Each row is followed by its class.
[ -4.2 -16.9  12.9  12.2   2.6   6.8   6.8   8.8  -0.8   3.9   3.4   5.1
  -1.5   8.7   3.5  -7.6  14.8  17.5  -3.6 -13.8   2.2   5.5  -2.1   9.0
   9.7  11.7  -7.0   9.4  -4.4 -21.9  21.4   4.6  -8.2 -17.6   8.1   9.6
  26.4  -4.4   6.3 -30.0  -2.0  14.7  -3.9  -0.2  13.1  13.5   9.6  -1.8
 -10.3  -6.8   0.6  10.3  14.2   0.7  -7.7   5.9   4.1  -6.4  23.6   9.6
  -2.3   2.4] => (25)
[-14.5 -22.0   9.0 -22.1   2.6 -12.2 -11.0 -13.3  -0.6   0.6  -1.3 -13.3
  -6.2   2.9  -0.1  11.4   1.3   4.6 -17.2  -6.6   5.3  34.2  -5.8   8.8
  -9.1   9.9 -18.8   0.3  -4.3 -19.7   8.3  -6.8  14.0 -27.5  41.5 -13.7
  20.7  42.8  -0.1  11.3 -24.2 -11.6  -1.8   8.6  11.4  -2.5  -4.8   1.2
   6.5 -17.1  -5.0   3.0   9.2  18.0   6.9   5.0  -0.3   8.8 -11.1  10.5
   7.2 -11.0] => (21)
[ -2.3  -7.2   5.4  36.6   3.9  -3.6   2.3  13.3   8.7  -1.7  22.0   5.5
   2.1  11.8   6.0 -19.6   9.6  12.0  -1.8 -15.9  -1.1  -6.3   0.1  10.3
   5.8  11.3   2.5  -3.1   1.9 -24.8  26.9   4.4  -8.8  -4.8   9.2  29.0
  13.4  -3.6   5.3 -31.8  -4.8  19.0  -9.4   1.1  22.7  20.6  11.8  -8.6
  -5.5  -3.5   9.4   2.7  14.1  -3.7  -8.8   0.0   6.8  -5.7  32.7   5.5
  -8.4  -3.9] => (25)
[-15.8 -17.9   5.4 -10.8   4.6  -7.7  -9.7  -9.6  10.2 -13.0  40.0 -10.2
  -4.5  11.8  -3.1  -3.3  -4.3   9.9 -17.9  -9.2 -12.7  14.9   8.2  10.2
 -11.0  14.4   3.1  -3.8   7.3 -20.7 -15.4 -14.3   3.2 -14.3  38.6 -20.4
  20.0  39.3   3.3 -14.8 -20.1  -6.0   1.7   6.6  13.6   0.1  -0.1   0.2
  22.5 -22.1  -5.1   2.1   9.1  -9.1  -2.1  -2.6  -3.3  16.3  -4.7  -5.4
   1.6 -10.8] => (29)
[ -6.8 -16.1  -2.8 -20.0   2.5  19.4 -10.9  -5.9 -13.7 -20.9  17.0 -20.6
   6.4   2.3  -2.9   0.1   5.8   7.6  -5.3  -3.1 -13.9  20.1   0.3  12.2
 -11.6  22.0  16.6   9.6   1.8 -10.7 -10.9  -9.7 -16.0 -16.3  30.5 -12.3
  36.7  46.7   8.1 -12.4 -38.9  -4.7   7.1 -14.0  12.3  10.6   8.3  13.3
  15.7 -28.4  -4.0   1.9   8.7  -8.4   2.4 -12.9  -8.7  22.4  -7.5  -3.6
   2.8 -24.6] => (29)
[-10.2 -23.2   7.1  -8.6   3.4  21.1   6.5  -1.1  -9.3   2.2   5.1  -5.2
   7.7  14.4  13.1   1.7  14.9  22.5   1.1 -19.6  -9.2  -2.7 -11.1  12.1
  -3.8  11.0  -3.2  13.3  -8.8 -20.9  10.0  10.5 -22.7 -18.3  20.0  -0.3
  67.4   7.7   5.7 -36.6  -6.2  12.7   5.6  -2.0  10.7  14.4  23.0   9.6
   0.9 -18.4   0.3   8.0  10.7  -7.3  -9.5  -7.0   0.5  -3.5  10.2   8.9
   7.7  -3.1] => (32)
[ -0.6 -12.9   0.6   7.7   4.8  -0.7   5.0  11.1  10.6   3.7   2.2   1.4
   2.6   4.9   3.7  -6.0   7.3  18.0   0.1  -9.9  -4.5  -8.8  -7.1   8.8
   8.3   1.2   0.3   7.4  -0.3 -14.9  17.9 -14.8  -7.6  -9.3   5.4  15.9
  24.4  -6.8   1.4 -18.8  -3.8   8.7   0.6   5.8   6.9  12.1   8.3   8.1
  -4.1  -4.5   3.6   7.4   7.5  -7.1  -3.6   4.9   3.2   3.8   6.8   5.2
  -3.4  -1.5] => (14)
[ -4.9 -20.5   9.6   5.8   3.6   3.7  -1.0   5.5  -4.7  -5.3  13.5  -6.5
   4.8   8.9  -1.4  -3.6   5.8  12.8  -4.4  -7.2  -4.7   2.1   0.4  12.3
  -0.8   9.3  -0.4   7.8  -1.4 -22.8  11.5  -5.8  -5.2 -23.5  24.8  10.0
  52.3  29.5   6.4 -28.9 -10.2   3.6  -2.8   3.4  16.5  13.9   7.8  -4.7
  10.4 -12.8  -2.0   6.3  13.2   8.2 -10.3  -0.1   2.4  -4.0  13.2  13.8
   3.6  -3.7] => (32)
[-10.1 -27.3  12.7  -6.6   5.8   6.8  -8.1 -11.5 -16.0  -6.7  -0.1 -23.8
  -0.1   6.8  -2.9  10.1   0.3   2.1  -3.5 -12.2   1.8  -4.0   3.2  13.1
 -13.1   9.8 -11.5  24.1  -4.0 -33.9   5.6 -14.9  -6.8 -21.7  45.5   7.5
  71.7  74.5   8.1  -7.6 -32.5  -4.7  -1.7  13.5  17.3  11.6  -2.2   5.8
  20.4 -19.8  -8.1  -0.9   9.3  23.9   5.5  -3.1  -1.5  -2.6   5.6  23.4
  10.8 -10.3] => (29)
[-11.7 -23.6   7.5 -17.7   4.7   5.2  -4.6  -6.3  -3.7   2.3   2.3 -11.8
  -0.6   3.9   0.3   9.1   2.1  14.9 -15.1  -6.9  -4.6  23.6  -5.1  19.2
  -3.2   7.6  -9.4   8.0  -2.5 -15.4  11.5  -9.5  -3.9 -26.8  37.5 -11.7
  35.1  33.6  -1.4  -9.4 -16.0  -6.6   2.3   5.8   7.2   5.5   0.8  16.3
   8.8 -20.1   1.3   7.3  10.6   4.9   1.8  12.0   3.9   8.4 -13.1   8.0
   5.4  -6.6] => (21)
[  1.9  -4.8 -15.0  -4.3  -3.4  11.5  -8.0  10.4  -1.6 -12.0   0.5 -18.0
   9.2  -6.8  -3.5  -2.7   1.1   3.7   9.5   4.9 -13.8   0.4  -4.9  11.7
   5.2  -2.8  28.8  10.1   3.5   0.1   0.4  -7.6 -13.4  -2.7   5.1  10.1
  19.3  18.9   6.6  -6.7 -18.3   0.4   2.5   0.2  -0.1   3.6   3.7  13.7
   7.5 -11.4   2.3  -5.3   5.5 -10.3   2.2  -8.2  -1.1  14.4  -4.9  -1.8
  -1.3 -19.4] => (29)
[ -5.9 -17.4   8.8 -10.8   3.2  -1.6 -12.2  -4.0  -4.0  -2.0  24.2 -10.7
  -9.1   2.0  -2.2  -2.5   5.1  10.2 -14.1  -5.5  -3.5  21.5   5.9   9.8
  -7.4  14.0   2.7  -2.0   3.2  -8.8  -2.0  -2.3   8.1 -16.8  31.9 -19.2
  12.4  45.5   7.8  -9.8 -27.8  -4.8  -2.2   1.5   8.4   2.0  -5.4   1.1
  11.7 -18.0  -5.8  -1.3   4.9   2.4   0.6   1.3  -2.4   8.6   1.9   0.8
  -0.3 -15.4] => (27)
[  3.1 -13.4  -8.1  17.5   3.9   7.1  -7.3  19.3  11.9 -16.9  26.1  -8.4
   7.1  -1.8   8.7 -20.0   9.3  14.4   2.4  -3.8 -21.7  -4.9   2.5   9.6
  15.2   5.9  32.0   4.5   9.2 -11.2  16.6 -13.7 -15.2  -4.2   0.1  17.2
  14.7  15.0   5.7 -27.0 -23.2   6.9  -1.3  -0.7  10.8  13.1   4.1   8.7
   8.8  -9.7   3.0  -1.9  16.9 -14.3  -4.9  -5.0   2.6  17.6  10.0  -3.6
  -7.9 -22.1] => (29)
[ -6.7  -8.7  -5.3 -17.4   0.6  -6.7 -13.3  -6.8   7.7 -10.5  -1.2 -11.7
   0.7  -4.9  -1.7  -0.7  -0.1   2.0  -8.9  -1.7   2.3  27.7  -4.4   6.1
  -1.9   5.7   6.0  -1.6  -0.8 -21.3  11.1 -10.4   3.3 -18.1  27.1  -0.7
  -3.4  29.4   1.3  17.4 -32.3  -6.4  -1.0   5.2   6.9   0.5  -1.6  11.0
   5.9 -17.9  -2.2   5.0  10.7   0.6   9.2  -0.2   6.3  20.4 -11.9  -2.4
  -1.4 -16.2] => (21)
[ -9.7 -21.6  -0.4 -28.9   4.3   3.1 -14.7  -7.0  -5.5 -19.0  43.0 -16.7
  -3.8   0.9  -7.0  -3.1   0.1  28.9 -23.7   0.4 -14.2  28.9   4.8   9.8
  -5.7  13.3  20.1  -5.0   9.4  -1.3 -13.0  -5.9   3.3 -17.8  45.2 -44.2
  21.3  52.3   3.3 -15.7 -27.2 -13.0   3.6   0.5   8.3  -1.5  -0.5   2.0
  18.7 -28.1  -1.5  -0.3  11.3 -15.7  -1.7  -7.6  -1.3  23.2 -20.8  -9.0
   7.0 -18.0] => (29)
[ -8.6 -29.5  18.9  -3.0   5.5  -9.9 -13.1   4.3   0.2  -0.1   5.1  -8.3
  -0.2   1.7   3.2   2.3   1.4  23.8 -15.2 -10.9  -1.3  26.3   2.7  22.2
   6.2   5.3 -10.9  19.9  -0.8 -29.9  25.0 -18.9   5.9 -34.0  46.6   4.8
  44.6  61.9  13.3 -10.0 -20.4   0.7  -6.1  20.0  15.6   9.4 -19.2   4.4
  15.3 -20.4  -0.9   7.4  18.1  19.2   4.4  42.2   9.3   8.3   2.7  27.6
   2.8  -4.7] => (8)
[ -6.4 -21.4  -7.3 -19.7   1.6  -8.1 -14.9   2.0  -3.1  -8.3  14.4  -7.8
  -5.7 -10.9   2.7  -1.8   7.3  16.5 -13.7  -0.2  -4.3  39.9 -12.5   7.3
   6.1   8.7   4.0  -4.7   2.7  -4.1  12.4  -0.9  11.6 -24.9  37.8 -14.4
   7.8  41.5   3.2  -2.1 -29.5  -3.6  -0.7   3.1  18.8   0.5  -4.0   3.7
   5.2 -26.2   0.4   8.2  15.7   3.8   4.5   5.2   3.9  19.1  -8.3   4.4
  -7.9 -15.2] => (27)
